Moves between nodes:
gj α pn
gj χ tq
gj ξ tm
gj ω bg
gj η fc
zp χ zc
zp ξ gz
zp ω mb
zp γ pz
zp η hq
cl χ gl
cl ξ lh
cl ω rn
cl γ zj
cl η pq
tg α pz
tg χ pj
tg ξ qz
tg ω mf
tg η bg
mn α mp
mn χ zq
mn ξ md
mn ω tp
mn γ jg
mn η jd
lh χ zm
lh ξ zf
lh ω nb
lh γ nq
lh η th
mq α gh
mq χ hd
mq ξ qr
mq ω hj
mq γ tm
mq η tb
zm χ mb
zm ξ qs
zm ω bd
zm γ dm
zm η lh
pj α jd
pj χ jg
pj ξ qq
pj ω tc
pj η tg
jn χ jr
jn ξ bd
jn ω hn
jn γ gn
jn η rn
tm α mq
tm χ rj
tm ξ fh
tm ω dd
tm η rp
gs α dm
gs χ mf
gs ξ nl
gs ω rp
gs η cd
nr χ tl
nr ξ pq
nr ω lj
nr γ hc
nr η mb
ds α gz
ds χ mr
ds ξ mn
ds ω gf
ds γ qz
ds η hj
tb α bd
tb χ mq
tb ξ ct
tb ω zn
tb γ rp
tb η tt
dc α zq
dc χ fg
dc ξ sm
dc ω rc
dc η jg
zb χ rn
zb ξ tj
zb ω mp
zb γ mh
zb η hr
cd α nq
cd χ gs
cd ξ rg
cd ω bt
cd η rc
bp χ rz
bp ξ hq
bp ω gl
bp γ dr
bp η hb
fg α ms
fg χ bg
fg ξ mt
fg ω cd
fg η dc
rz χ lg
rz ξ zp
rz ω zf
rz γ zn
rz η bp
zq α mj
zq χ ms
zq ξ dr
zq ω fz
zq γ dc
zq η mn
qt α pq
qt χ zj
qt ξ fz
qt ω mh
qt γ cn
qt η gf
fp α hz
fp χ rg
fp ξ gs
fp ω fc
fp η gp
tt α nb
tt χ tb
tt ξ pn
tt ω dr
tt γ bt
tt η rt
gh χ lj
gh ξ hr
gh ω lg
gh γ mq
gh η bd
rd α zf
rd χ qg
rd ξ mg
rd ω pn
rd γ rg
rd η hz
dt χ pq
dt ξ tl
dt ω hr
dt γ gf
dt η qs
sg α mh
sg χ mc
sg ξ cj
sg ω jg
sg η fh
gz χ dz
gz ξ mp
gz ω dt
gz γ ds
gz η lg
ct α ch
ct χ qr
ct ξ hd
ct ω pz
ct γ tq
ct η pn
dr α bp
dr χ zn
dr ξ bn
dr ω hz
dr γ sm
dr η md
lj χ hs
lj ξ zb
lj ω gz
lj γ hd
lj η gh
rn χ jn
rn ξ nb
rn ω mj
rn γ zg
rn η zb
cj α rt
cj χ bt
cj ξ fc
cj ω hg
cj η lc
jr χ ch
jr ξ gh
jr ω hq
jr γ pn
jr η jn
qz α ds
qz χ qq
qz ξ jg
qz ω mm
qz η dd
mh α zb
mh χ zg
mh ξ rt
mh ω mn
mh γ sg
mh η qr
tp α tl
tp χ fz
tp ξ zj
tp ω lm
tp γ dj
tp η hc
hn χ hq
hn ξ rz
hn ω lh
hn γ ms
hn η mj
tl χ th
tl ξ cl
tl ω hs
tl γ tp
tl η nr
tj χ nb
tj ξ jn
tj ω hb
tj γ rt
tj η hs
jg α mn
jg χ dc
jg ξ hg
jg ω dj
jg η pj
lg χ gz
lg ξ zc
lg ω qs
lg γ hj
lg η rz
sm α dr
sm χ mt
sm ξ bg
sm ω fp
sm η hg
pz α zp
pz χ jd
pz ξ ds
pz ω mg
pz γ tg
pz η bn
hq χ zp
hq ξ lg
hq ω zm
hq γ bn
hq η hn
dd α hj
dd χ qz
dd ξ pj
dd ω nl
dd η mt
pn α jr
pn χ ct
pn ξ mq
pn ω bn
pn γ gj
pn η gn
zn α rz
zn χ hj
zn ξ pz
zn ω rd
zn γ mt
zn η dr
nb χ bd
nb ξ jr
nb ω bp
nb γ tt
nb η tj
qr α hr
qr χ mh
qr ξ lm
qr ω jd
qr γ fh
qr η ct
rc α fz
rc χ cd
rc ξ fp
rc ω cj
rc η dj
tc α hc
tc χ dj
tc ξ cn
tc ω rj
tc η mf
hb χ bp
hb ξ hn
hb ω cl
hb γ md
hb η dz
rj α hd
rj χ lc
rj ξ sg
rj ω qz
rj η tm
gp α zj
gp χ fp
gp ξ cd
gp ω mc
gp η cn
md α hb
md χ dr
md ξ ms
md ω zj
md γ hg
md η mr
mj χ hn
mj ξ bp
mj ω th
mj γ zq
mj η mp
hs χ tj
hs ξ rn
hs ω dz
hs γ lm
hs η lj
hg α md
hg χ sm
hg ξ fg
hg ω gp
hg η qq
hj α lg
hj χ ds
hj ξ jd
hj ω qg
hj γ dd
hj η zn
th χ lh
th ξ gl
th ω tj
th γ fz
th η tl
dz χ hb
dz ξ mj
dz ω pq
dz γ mr
dz η gz
zf χ qs
zf ξ mb
zf ω jr
zf γ rd
zf η gl
lm α hs
lm χ rt
lm ξ zg
lm ω mr
lm γ lc
lm η hd
zj α cl
zj χ hz
zj ξ nq
zj ω zg
zj γ gp
zj η qt
jd α zc
jd χ mn
jd ξ mr
jd ω hc
jd γ pj
jd η pz
hr χ zb
hr ξ hs
hr ω zc
hr γ qr
hr η ch
dm α zm
dm χ mg
dm ξ qg
dm ω tb
dm γ gs
dm η nq
hc α nr
hc χ tp
hc ξ qt
hc ω hd
hc γ tc
hc η mg
gl χ zf
gl ξ zm
gl ω jn
gl γ hz
gl η cl
pq χ cl
pq ξ th
pq ω zb
pq γ qt
pq η dt
mp χ mj
mp ξ hb
mp ω tl
mp γ mn
mp η zc
mc α zg
mc χ fc
mc ξ bt
mc ω dc
mc η sg
cn α qt
cn χ gp
cn ξ rc
cn ω sg
cn η mm
hd α lj
hd χ lm
hd ξ mh
hd ω ds
hd γ rj
hd η mq
mb χ nr
mb ξ dt
mb ω gh
mb γ mg
mb η zm
rp α tb
rp χ tm
rp ξ tq
rp ω mt
rp η bt
gf α dt
gf χ qt
gf ξ tp
gf ω qr
gf γ mm
gf η qg
tq α ct
tq χ fh
tq ξ rj
tq ω tg
tq η gj
zg α rn
zg χ gn
zg ξ tt
zg ω zq
zg γ mc
zg η mh
nq α lh
nq χ dm
nq ξ rd
nq ω tt
nq γ cd
nq η fz
qs χ dt
qs ξ nr
qs ω ch
qs γ qg
qs η zf
rg α rd
rg χ nl
rg ξ mf
rg ω gj
rg η fp
nl α qg
nl χ mm
nl ξ tc
nl ω tq
nl η rg
bn α hq
bn χ pz
bn ξ hj
bn ω dm
bn γ bg
bn η ms
mf α mg
mf χ tc
mf ξ mm
mf ω tm
mf η gs
fh α qr
fh χ sg
fh ξ lc
fh ω pj
fh η tq
dj α tp
dj χ rc
dj ξ gp
dj ω lc
dj η tc
ch χ hr
ch ξ lj
ch ω zp
ch γ ct
ch η jr
fz α th
fz χ nq
fz ξ hz
fz ω rt
fz γ rc
fz η tp
lc α lm
lc χ cj
lc ξ mc
lc ω qq
lc η rj
bt α tt
bt χ rp
bt ξ gj
bt ω sm
bt η cj
qg α qs
qg χ gf
qg ξ hc
qg ω ct
qg γ nl
qg η rd
bd χ gh
bd ξ ch
bd ω rz
bd γ tb
bd η nb
qq α mr
qq χ hg
qq ξ dc
qq ω cn
qq η qz
fc α gn
fc χ gj
fc ξ rp
fc ω fg
fc η mc
rt α tj
rt χ tt
rt ξ gn
rt ω md
rt γ cj
rt η lm
ms α hn
ms χ bn
ms ξ zn
ms ω nq
ms γ fg
ms η zq
mr α dz
mr χ md
mr ξ zq
mr ω qt
mr γ qq
mr η ds
mm α gf
mm χ cn
mm ξ dj
mm ω fh
mm η nl
bg α bn
bg χ tg
bg ξ dd
bg ω gs
bg η fg
mg α mb
mg χ hc
mg ξ gf
mg ω mq
mg γ mf
mg η dm
hz α gl
hz χ rd
hz ξ dm
hz ω gn
hz γ fp
hz η zj
mt α zn
mt χ dd
mt ξ tg
mt ω rg
mt η sm
gn α jn
gn χ pn
gn ξ tb
gn ω ms
gn γ fc
gn η zg
zc χ mp
zc ξ dz
zc ω nr
zc γ jd
zc η zp

In the rows, 60 stands for zero.

The rows follow the links: the fewer symbols apart two nodes are, the more alike their rows tend to be.

Each row is also shifted at random along 4 hidden directions that mean nothing.

Rows with their nodes:
65,23,52,41,40,77,76,51,41,51,36,62,72,82,53,30,64,65,44,26,53,61,61,77: zc
47,19,42,34,78,45,55,39,65,49,43,54,59,81,45,64,54,60,48,49,78,47,73,42: gh
50,75,39,84,60,48,30,78,26,61,53,88,40,76,75,27,45,66,70,57,85,67,24,40: gn
79,96,71,81,46,88,62,79,57,68,69,43,52,52,80,50,66,63,62,69,28,54,52,61: sg
66,75,48,84,47,45,31,74,44,55,62,53,80,50,80,73,71,49,80,67,85,50,66,59: rd
73,78,74,73,67,95,83,72,63,64,82,48,56,44,59,41,61,68,59,67,34,68,56,73: jg
78,31,55,33,70,49,47,49,57,63,32,37,54,50,52,80,81,82,37,47,50,46,66,52: gz
51,81,62,79,53,55,52,77,59,62,73,55,85,49,83,77,79,58,85,87,69,47,69,88: rg
41,64,54,88,48,89,53,77,48,48,72,58,72,85,84,55,61,54,66,79,53,42,63,52: tq
54,78,81,67,62,69,65,55,80,69,78,67,37,51,54,68,47,66,67,88,48,66,45,50: cj
75,25,41,30,57,65,82,47,54,55,62,55,73,81,40,56,68,88,60,42,82,61,83,45: mb
75,76,72,70,48,44,31,65,53,83,47,78,48,57,66,63,47,42,56,52,52,68,50,17: zj
36,57,63,70,73,79,85,51,75,45,84,49,56,79,66,61,54,46,57,87,56,52,60,82: mf
52,64,80,67,50,81,87,45,86,65,80,51,74,59,59,93,64,52,58,89,42,49,74,85: rj
51,89,71,73,56,70,92,60,71,69,80,65,52,52,50,53,49,64,68,83,51,74,50,89: rc
74,71,74,63,40,68,41,53,53,83,43,59,62,49,72,71,69,47,45,47,33,58,59,62: qt
41,83,64,96,46,71,60,81,51,63,66,72,62,56,75,43,59,62,73,77,71,61,46,74: fc
81,56,63,61,43,82,45,57,54,65,55,46,83,69,80,73,70,28,50,52,44,51,73,31: gf
80,45,51,42,55,68,51,67,37,55,45,48,85,56,67,51,70,49,45,23,50,61,80,72: hr
34,60,65,80,39,62,57,54,71,68,67,73,68,90,68,84,63,65,70,97,77,47,61,46: mt
61,74,87,70,48,79,84,53,90,79,74,49,57,45,49,84,69,68,64,89,37,56,60,75: lc
75,61,81,46,41,49,77,36,82,94,69,82,69,35,25,77,61,79,72,69,59,79,66,74: rt
46,42,39,62,53,91,75,68,44,39,74,47,79,96,68,39,53,54,63,55,71,53,69,52: pz
39,82,58,79,67,69,77,75,58,45,85,55,60,73,73,49,55,53,81,81,71,61,60,58: bg
78,45,51,44,50,55,45,46,45,56,39,51,75,60,71,66,72,47,42,33,48,54,68,36: dt
59,50,41,31,103,31,67,73,59,40,62,43,61,48,40,56,49,50,70,53,89,59,68,65: zm
82,47,61,32,75,60,77,52,63,66,61,56,43,68,30,50,51,78,47,29,51,65,70,19: tl
49,68,71,51,63,27,69,56,88,83,74,81,65,45,40,74,51,65,81,77,80,76,62,78: tt
34,63,69,74,61,61,71,53,75,58,83,61,70,81,67,76,50,54,75,96,71,53,60,61: rp
78,58,46,63,35,63,50,68,48,61,58,36,96,46,78,86,90,61,63,61,67,46,86,57: qg
45,81,78,84,30,65,58,48,76,84,63,85,60,49,60,73,67,64,66,96,46,74,44,87: hg
47,65,75,65,53,99,92,52,72,53,80,58,74,71,59,53,46,39,52,86,40,64,63,84: tc
38,84,63,76,77,67,81,71,73,60,86,62,30,70,49,49,48,85,83,91,75,61,47,36: cd
34,54,61,58,71,46,80,58,71,49,74,90,41,74,49,48,30,63,73,74,87,75,43,75: nq

In each set, the symbols that take the first to the second take the third to the fourth, perhaps in another order. Give the fourth.
Answer with the node's name.
65,67,57,71,38,69,71,69,43,69,60,92,43,70,49,25,47,89,57,48,60,76,39,53
: 57,41,53,55,50,106,80,49,43,52,57,50,62,89,60,34,59,63,46,41,39,54,62,56
:: 68,45,37,48,61,40,49,71,32,52,50,63,76,61,57,39,61,61,69,32,91,65,63,55
: rn

77,41,64,50,71,46,28,59,53,45,30,47,54,61,74,64,73,51,33,26,53,51,58,38
: 67,59,57,66,49,87,51,71,35,50,45,45,69,73,72,47,77,51,47,44,34,48,65,56
:: 50,42,55,41,90,74,86,62,70,33,86,36,57,83,62,58,50,56,62,64,73,43,74,41
: tm

60,46,58,38,82,19,51,55,70,64,52,65,45,42,31,69,60,68,66,48,81,64,59,77
: 67,30,52,29,56,40,48,42,55,61,47,56,78,64,58,80,72,81,55,51,78,49,83,42
:: 46,71,39,69,60,54,67,76,52,54,68,79,46,62,55,28,39,69,75,57,82,69,54,56
: mg

39,63,74,74,25,67,76,49,81,91,76,84,53,84,49,67,55,73,84,99,74,52,58,39
: 42,69,54,84,74,86,70,80,57,34,81,48,62,80,80,50,52,51,60,79,63,52,50,69
:: 63,52,58,34,81,43,70,62,66,65,48,74,42,45,32,48,51,71,49,43,60,75,53,70
: jr

52,19,29,49,56,64,67,52,48,36,45,62,75,80,67,37,49,49,50,30,67,63,59,73
: 64,37,51,45,63,67,64,51,50,46,44,70,43,73,54,25,60,76,36,25,49,62,43,55
:: 58,65,52,54,72,27,35,55,64,59,65,48,81,42,70,100,65,37,70,77,91,53,77,74
: ds

80,58,82,49,56,58,46,41,84,74,53,52,55,44,57,92,50,28,43,59,36,60,66,37
: 86,66,70,72,31,73,37,55,57,78,43,59,60,59,67,61,75,64,43,51,31,54,57,33
:: 68,58,49,28,90,33,73,66,67,53,69,65,55,48,34,51,41,48,78,37,82,82,64,64
: nb

62,53,41,55,70,83,84,75,43,41,81,36,74,76,67,40,64,71,70,52,71,50,79,53
: 45,31,58,51,80,69,86,55,62,30,68,40,73,75,64,60,71,69,49,68,65,62,78,106
:: 56,43,73,56,58,66,45,33,84,56,50,52,63,75,78,90,62,41,28,63,37,45,64,50
: gf

37,70,51,88,56,78,74,77,56,50,85,59,69,86,76,42,44,46,72,85,70,62,55,70
: 55,85,62,81,54,68,76,82,57,59,78,58,56,47,60,44,62,90,89,87,67,73,49,96
:: 63,84,58,87,66,73,52,74,63,53,73,36,69,54,79,72,73,68,64,88,65,39,73,51
: rg

86,42,65,30,45,45,55,40,72,68,52,51,81,52,51,90,69,35,56,38,50,61,95,73
: 51,52,50,73,39,94,61,58,32,45,32,55,74,71,89,36,82,74,38,45,32,51,49,95
:: 66,77,73,63,77,32,39,62,72,77,52,77,30,38,58,80,57,59,51,64,50,63,50,50
: mc

92,40,49,33,48,81,91,65,46,66,64,46,86,58,44,45,65,63,57,19,56,67,87,43
: 81,41,68,29,70,50,61,49,70,68,47,53,51,33,33,71,79,87,41,35,44,63,67,71
:: 84,55,60,44,52,37,47,54,66,84,42,71,63,35,41,77,73,80,55,47,64,71,63,68
: jn

52,61,38,75,52,60,46,84,32,51,67,68,78,70,78,50,45,35,78,59,88,63,63,62
: 63,47,42,41,69,43,58,76,46,50,56,76,48,63,42,30,47,75,69,34,83,67,57,48
:: 52,68,50,79,39,38,26,69,43,77,48,84,45,65,72,61,76,88,68,67,77,53,49,30
: rn

34,56,66,73,77,82,73,55,68,34,79,47,53,67,71,50,64,80,60,97,60,45,58,78
: 60,71,62,87,31,101,69,69,47,59,74,50,66,70,80,56,71,57,56,71,36,53,64,51
:: 40,65,61,73,58,69,90,62,71,49,83,67,73,56,62,61,66,77,83,93,77,61,63,118
: tq

69,72,68,73,62,67,61,59,79,61,84,32,76,50,76,92,81,56,76,95,61,46,84,54
: 69,81,66,72,47,98,88,63,59,67,84,53,47,62,63,45,57,73,62,73,34,64,53,56
:: 65,35,44,30,68,35,65,53,66,61,59,66,77,66,38,71,57,49,78,54,84,66,83,58
: hr

86,53,66,39,54,47,36,56,57,69,33,62,70,40,65,67,56,18,40,23,44,70,60,76
: 59,51,42,68,45,67,38,59,41,57,52,49,74,85,80,79,84,77,53,68,70,37,73,30
:: 68,48,76,46,48,90,96,51,71,74,69,60,55,56,34,50,53,72,55,48,36,80,66,74
: mf

52,40,44,43,64,33,64,53,56,62,58,84,48,82,41,39,39,71,65,45,82,74,50,47
: 55,70,85,51,81,41,65,47,82,72,63,70,23,45,30,60,60,100,54,68,55,64,39,41
:: 81,40,48,42,52,49,47,65,50,54,52,41,111,53,73,81,49,0,54,32,74,66,92,56
: pn

81,85,64,71,34,58,48,75,54,75,56,82,58,52,63,39,39,46,69,43,47,77,54,46
: 85,69,61,56,74,38,42,84,41,60,43,68,43,39,47,40,58,52,60,24,64,78,53,51
:: 44,90,76,87,43,74,40,61,64,73,54,81,51,62,82,63,55,55,58,88,47,58,35,51
: zj

